Below are the code and all the weights of a small trained network. Each question names an input and a class and asks about switching units off, where a switched-off unit gives its printed mean instead of its output.

import numpy as np


def w(rows, s, z=0):
    codes = np.array(rows[::2]) - 128.0
    scale = np.full(codes.shape[1], s)
    scale[-1] = z or s
    return codes * scale


def f(y):
    return np.maximum(y, 0)


def log_softmax(a):
    a = a - a.max(-1, keepdims=True)
    return a - np.log(np.exp(a).sum(-1, keepdims=True))


def net(x, mask):
    res = np.array(x, float).reshape(1, 2) / 4 @ E
    y = f(res @ A[0][:, :-1].T + A[0][:, -1])
    res = res + np.where(mask, y, B[0][:, -1]) @ B[0][:, :-1]
    return log_softmax(res[-1] @ U[:, :-1].T + U[:, -1])


A, B = {}, {}
E = w([
[254,241,101,43,84,212,234,39,226],'x0',
[42,58,62,179,16,197,107,40,50],'x1',
],0.0065)
A[0] = w([
[197,247,55,79,170,244,206,97,187,249],'neuron 1',
[63,99,31,209,32,188,138,48,34,92],'neuron 2',
[14,14,134,238,234,92,20,249,29,86],'neuron 3',
[143,204,74,102,88,181,211,56,194,3],'neuron 4',
[164,202,205,67,191,47,146,204,175,203],'neuron 5',
[96,48,40,204,3,194,125,53,74,122],'neuron 6',
],0.0056,0.0045)
B[0] = w([
[155,15,43,169,24,22,135,38,172,247],'neuron 1',
[224,128,85,226,179,84,160,100,181,198],'neuron 2',
[130,20,20,102,104,139,96,44,253,244],'neuron 3',
[173,1,47,53,128,218,157,93,147,178],'neuron 4',
[227,165,179,166,184,39,148,115,214,208],'neuron 5',
[221,217,165,222,180,43,225,205,173,203],'neuron 6',
],0.0074,0.012)
U = w([
[121,1,47,72,92,162,98,57,176,78],'0',
[204,166,145,186,214,62,200,167,164,134],'1',
[126,116,133,161,89,51,112,90,132,248],'2',
[72,174,173,58,89,177,93,214,30,2],'3',
[67,160,216,61,80,177,69,187,66,2],'4',
[40,185,182,22,82,243,148,175,75,2],'5',
[66,163,179,35,89,234,101,203,71,2],'6',
],0.008,0.0045)

Each question gives the input, the list of numbers given to net, and the class t.
The units are the neurons (one row each of A and B). Each row of codes is followed by its name. A weight is (code - 128) times the scale printed after its matrix; where a second scale follows, it is the last column's (A, B and U).
mask holds one flag per neuron, in row order. A switched-off neuron (its flag False) gives its mean, the last column of its row in B, instead of its output. The means were averaged over made-up inputs and are rounded, as every weight is.
A unit's drop is (log p(t) with every unit on - log p(t) with that unit switched off) / (log p(t) with every unit on - log p(t) with every unit switched off).
The circuit of an input: a set's keep is (log p(t) with only the set's units on - log p(t) with every unit switched off) / (log p(t) with every unit on - log p(t) with every unit switched off). Starting from all 6 units, units are removed one at a time, each time the one whose removal leaves the highest keep (on an exact tie, the one counted first), for as long as the keep stays at least 0.8.
circuit, biggest first: the units of the circuit, biggest drop first
unit that matters most: the unit with the biggest drop
top k neurons: the k neurons with the biggest drops, biggest first
drop of u: that unit's drop, to one decimal
input [-5,8], class 1: top 3 neurons : neuron 6; neuron 2; neuron 1
input [-2,6], class 1: unit that matters most : neuron 6
input [3,5], class 1: top 3 neurons : neuron 6; neuron 3; neuron 2
input [2,-2], class 2: circuit, biggest first : neuron 3; neuron 6; neuron 2; neuron 4
input [2,-1], class 2: top 3 neurons : neuron 3; neuron 6; neuron 4
input [3,-3], class 2: top 4 neurons : neuron 3; neuron 6; neuron 1; neuron 2
input [6,-6], class 0: top 4 neurons : neuron 1; neuron 6; neuron 4; neuron 2
input [4,-3], class 0: top 3 neurons : neuron 6; neuron 1; neuron 2
input [1,0], class 2: top 4 neurons : neuron 3; neuron 4; neuron 6; neuron 2
input [-4,-2], class 0: top 3 neurons : neuron 6; neuron 3; neuron 2
input [7,-5], class 0: top 2 neurons : neuron 1; neuron 4
input [-4,-3], class 0: top 2 neurons : neuron 6; neuron 3
input [7,8], class 1: top 2 neurons : neuron 6; neuron 3
input [7,-6], class 0: circuit, biggest first : neuron 1
input [-6,7], class 1: top 3 neurons : neuron 6; neuron 2; neuron 1
input [5,-3], class 0: top 3 neurons : neuron 6; neuron 1; neuron 4
input [7,-7], class 0: top 3 neurons : neuron 1; neuron 6; neuron 4
input [8,-5], class 0: drop of neuron 1 : 0.5
input [2,3], class 2: drop of neuron 3 : 0.7
input [-8,-4], class 0: circuit, biggest first : neuron 3
input [-3,7], class 1: drop of neuron 6 : 0.6
input [1,4], class 1: drop of neuron 3 : 0.1
